Here is a tiny trained network, its code and every weight. The questions are about switching its units off for an input and a class, where a switched-off unit gives its printed mean instead of its output.

import numpy as np


def w(rows, s, z=0):
    codes = np.array(rows[::2]) - 128.0
    scale = np.full(codes.shape[1], s)
    scale[-1] = z or s
    return codes * scale


def norm(h):
    return h / np.sqrt((h * h).mean(-1, keepdims=True) + 1e-5)


def f(y):
    return np.maximum(y, 0)


def log_softmax(a):
    a = a - a.max(-1, keepdims=True)
    return a - np.log(np.exp(a).sum(-1, keepdims=True))


def net(x, mask):
    res = np.array(x, float).reshape(1, 5) / 4 @ E
    u = 0
    for l in range(3):
        y = f(norm(res) @ A[l][:, :-1].T + A[l][:, -1])
        res = res + np.where(mask[u : u + 10], y, B[l][:, -1]) @ B[l][:, :-1]
        u += 10
    return log_softmax(norm(res)[-1] @ U[:, :-1].T + U[:, -1])


A, B = {}, {}
E = w([
[193,127,92,138,139,78,94,106,6,109,125],'x0',
[112,171,87,173,72,163,59,91,150,140,156],'x1',
[83,164,134,140,161,170,143,170,89,69,97],'x2',
[94,40,104,159,203,165,118,69,114,128,105],'x3',
[158,90,60,246,95,103,193,170,135,123,109],'x4',
],0.0018)
A[0] = w([
[134,105,86,218,135,140,172,225,148,141,58,218],'L0N0',
[174,166,161,70,44,82,150,250,83,160,153,74],'L0N1',
[213,68,99,157,75,78,104,105,159,233,152,128],'L0N2',
[170,89,168,92,131,58,161,102,156,150,119,114],'L0N3',
[184,124,121,87,143,30,163,82,7,97,143,58],'L0N4',
[111,184,64,158,61,158,83,62,160,74,176,251],'L0N5',
[208,76,58,142,54,115,151,175,126,113,89,129],'L0N6',
[46,187,106,172,125,146,150,172,77,15,72,102],'L0N7',
[99,135,175,71,141,184,92,157,93,172,185,213],'L0N8',
[196,109,168,104,234,44,211,166,122,70,93,129],'L0N9',
],0.0023,0.0029)
B[0] = w([
[122,173,179,74,151,137,109,144,102,173,147,229],'L0N0',
[168,242,194,166,142,56,179,121,190,113,128,174],'L0N1',
[70,146,129,101,98,186,184,120,57,67,155,190],'L0N2',
[1,124,42,87,123,150,143,136,134,74,156,158],'L0N3',
[157,104,142,133,19,172,72,141,115,103,30,183],'L0N4',
[99,123,89,98,165,18,147,159,140,87,78,253],'L0N5',
[145,146,135,87,192,171,88,186,76,158,177,181],'L0N6',
[98,88,124,95,44,130,164,82,86,101,189,179],'L0N7',
[153,158,123,144,114,129,161,212,54,163,161,227],'L0N8',
[12,124,66,104,131,68,96,117,137,134,93,196],'L0N9',
],0.0031,0.0033)
A[1] = w([
[71,56,182,90,114,183,140,181,233,143,66,151],'L1N0',
[115,150,131,80,84,125,84,213,105,156,86,247],'L1N1',
[154,52,95,163,238,176,136,8,149,145,99,36],'L1N2',
[176,129,79,106,183,62,117,164,42,132,145,239],'L1N3',
[134,162,118,108,23,160,115,160,96,150,87,191],'L1N4',
[33,26,119,152,251,220,116,64,120,161,132,121],'L1N5',
[144,53,121,148,176,131,72,80,72,109,66,211],'L1N6',
[86,127,175,37,160,47,145,157,63,148,58,135],'L1N7',
[82,72,191,179,149,216,123,67,88,103,88,137],'L1N8',
[190,49,126,75,65,70,154,67,156,176,199,70],'L1N9',
],0.0025,0.0013)
B[1] = w([
[161,84,171,142,112,115,112,101,95,133,19,180],'L1N0',
[171,79,131,157,185,120,92,78,159,112,136,233],'L1N1',
[165,231,163,134,77,83,153,189,144,77,152,158],'L1N2',
[79,72,216,146,126,175,99,129,189,128,66,244],'L1N3',
[186,109,121,187,156,163,162,73,109,116,117,188],'L1N4',
[172,238,153,115,115,71,162,182,152,123,184,221],'L1N5',
[175,215,203,146,107,73,157,130,180,110,120,205],'L1N6',
[119,97,67,145,185,156,170,86,199,130,176,252],'L1N7',
[231,187,107,134,7,117,144,144,152,101,185,171],'L1N8',
[31,156,107,110,46,252,205,165,8,42,161,140],'L1N9',
],0.0031,0.0038)
A[2] = w([
[64,95,113,104,64,180,184,110,69,57,192,105],'L2N0',
[92,131,114,202,82,130,169,200,151,168,102,134],'L2N1',
[153,93,84,178,134,161,133,218,108,198,168,62],'L2N2',
[144,141,204,83,111,205,79,111,171,155,105,173],'L2N3',
[116,127,164,147,159,140,178,145,59,26,125,135],'L2N4',
[127,92,176,124,97,189,178,186,227,171,75,83],'L2N5',
[131,97,108,219,157,156,151,182,109,187,158,11],'L2N6',
[56,149,81,162,98,100,30,99,149,146,159,8],'L2N7',
[75,177,3,196,96,116,3,145,140,134,145,42],'L2N8',
[164,145,109,66,212,209,72,64,133,167,214,5],'L2N9',
],0.0034,0.0018)
B[2] = w([
[43,252,8,139,75,233,165,106,54,206,128,175],'L2N0',
[162,111,192,60,174,143,94,138,84,160,161,186],'L2N1',
[116,73,212,43,199,212,37,186,106,194,178,137],'L2N2',
[166,79,106,175,110,115,121,181,54,156,130,185],'L2N3',
[110,129,95,106,68,145,107,106,165,192,161,252],'L2N4',
[152,101,63,193,76,122,44,33,57,74,92,193],'L2N5',
[201,127,227,68,243,140,58,213,128,199,198,140],'L2N6',
[63,82,118,33,154,67,238,96,150,84,58,148],'L2N7',
[57,33,172,45,210,110,217,90,189,138,71,166],'L2N8',
[149,62,190,144,232,204,85,222,114,235,195,158],'L2N9',
],0.0038,0.0032)
U = w([
[244,255,233,118,57,22,197,172,212,60,200,241],'0',
[191,46,237,51,215,212,40,205,48,232,214,188],'1',
[36,207,33,73,21,229,195,59,50,191,174,164],'2',
[44,31,130,43,212,40,198,48,211,74,45,213],'3',
[223,41,140,209,38,129,32,26,48,56,26,202],'4',
[161,91,39,219,219,180,119,103,215,105,178,46],'5',
[152,77,62,229,123,193,146,221,212,27,119,1],'6',
],0.0055,0.0037)

Each question gives the input, the list of numbers given to net, and the class t.
The units are the neurons (one row each of A and B). Each row of codes is followed by its name. A weight is (code - 128) times the scale printed after its matrix; where a second scale follows, it is the last column's (A, B and U).
mask holds one flag per neuron, layer by layer. A switched-off neuron (its flag False) gives its mean, the last column of its row in B, instead of its output. The means were averaged over made-up inputs and are rounded, as every weight is.
A unit's drop is (log p(t) with every unit on - log p(t) with that unit switched off) / (log p(t) with every unit on - log p(t) with every unit switched off).
The circuit of an input: a set's keep is (log p(t) with only the set's units on - log p(t) with every unit switched off) / (log p(t) with every unit on - log p(t) with every unit switched off). Starting from the 12 units with the biggest drops (on a tie, the unit counted first), units are removed one at a time, each time the one whose removal leaves the highest keep (on an exact tie, the one counted first), for as long as the keep stays at least 0.8.
circuit, biggest first: the units of the circuit, biggest drop first
most important unit: the unit with the biggest drop
k most important neurons: the k neurons with the biggest drops, biggest first
k most important neurons of layer l: the k neurons of layer l with the biggest drops, biggest first
input [-7,-6,8,-4,-8], class 1: 3 most important neurons -> L0N5, L0N2, L1N1
input [4,0,3,-2,-1], class 4: circuit, biggest first -> L0N4, L1N5
input [7,0,8,8,-5], class 0: most important unit -> L1N6
input [-5,4,-2,-3,-1], class 4: circuit, biggest first -> L2N5, L1N5
input [1,5,1,-1,-4], class 3: 2 most important neurons -> L0N5, L0N0
input [-8,7,0,7,-5], class 4: 2 most important neurons of layer 1 -> L1N0, L1N6
input [8,-8,7,-6,4], class 3: 2 most important neurons of layer 1 -> L1N5, L1N7
input [1,-5,-8,5,6], class 2: 2 most important neurons of layer 0 -> L0N2, L0N8
input [3,5,-5,-1,5], class 1: circuit, biggest first -> L0N6, L2N2
input [2,-6,-6,8,-7], class 0: 3 most important neurons of layer 0 -> L0N0, L0N5, L0N6
input [-1,-5,8,6,1], class 2: circuit, biggest first -> L0N7, L2N0
input [6,6,7,6,1], class 2: circuit, biggest first -> L0N7, L2N0
input [-3,-4,2,0,5], class 1: 2 most important neurons -> L0N5, L0N6
input [-5,8,-8,-7,-8], class 1: 3 most important neurons of layer 2 -> L2N9, L2N3, L2N0
input [6,-6,3,5,6], class 1: circuit, biggest first -> L0N6, L0N0
input [8,-3,-8,0,-4], class 2: 2 most important neurons -> L1N9, L2N0
input [-8,-2,-1,-3,6], class 4: circuit, biggest first -> L2N5
input [-5,8,2,7,1], class 3: 2 most important neurons of layer 0 -> L0N5, L0N6
input [7,-5,-8,-7,-3], class 2: 3 most important neurons -> L1N9, L0N2, L0N3
input [4,-3,6,7,-1], class 0: 2 most important neurons -> L1N6, L1N5
input [1,8,7,-5,2], class 3: 3 most important neurons -> L0N5, L2N8, L0N2
input [8,-4,-4,-7,-5], class 4: most important unit -> L0N4
input [3,-6,4,-2,5], class 3: 2 most important neurons of layer 1 -> L1N1, L1N3
input [-4,-1,2,2,4], class 1: 4 most important neurons -> L1N6, L0N4, L1N3, L0N0
input [-8,-6,2,-5,-7], class 4: 2 most important neurons of layer 2 -> L2N5, L2N3
input [8,-7,7,4,-6], class 4: 3 most important neurons of layer 1 -> L1N6, L1N3, L1N8
input [-4,6,-3,-2,7], class 1: most important unit -> L0N9
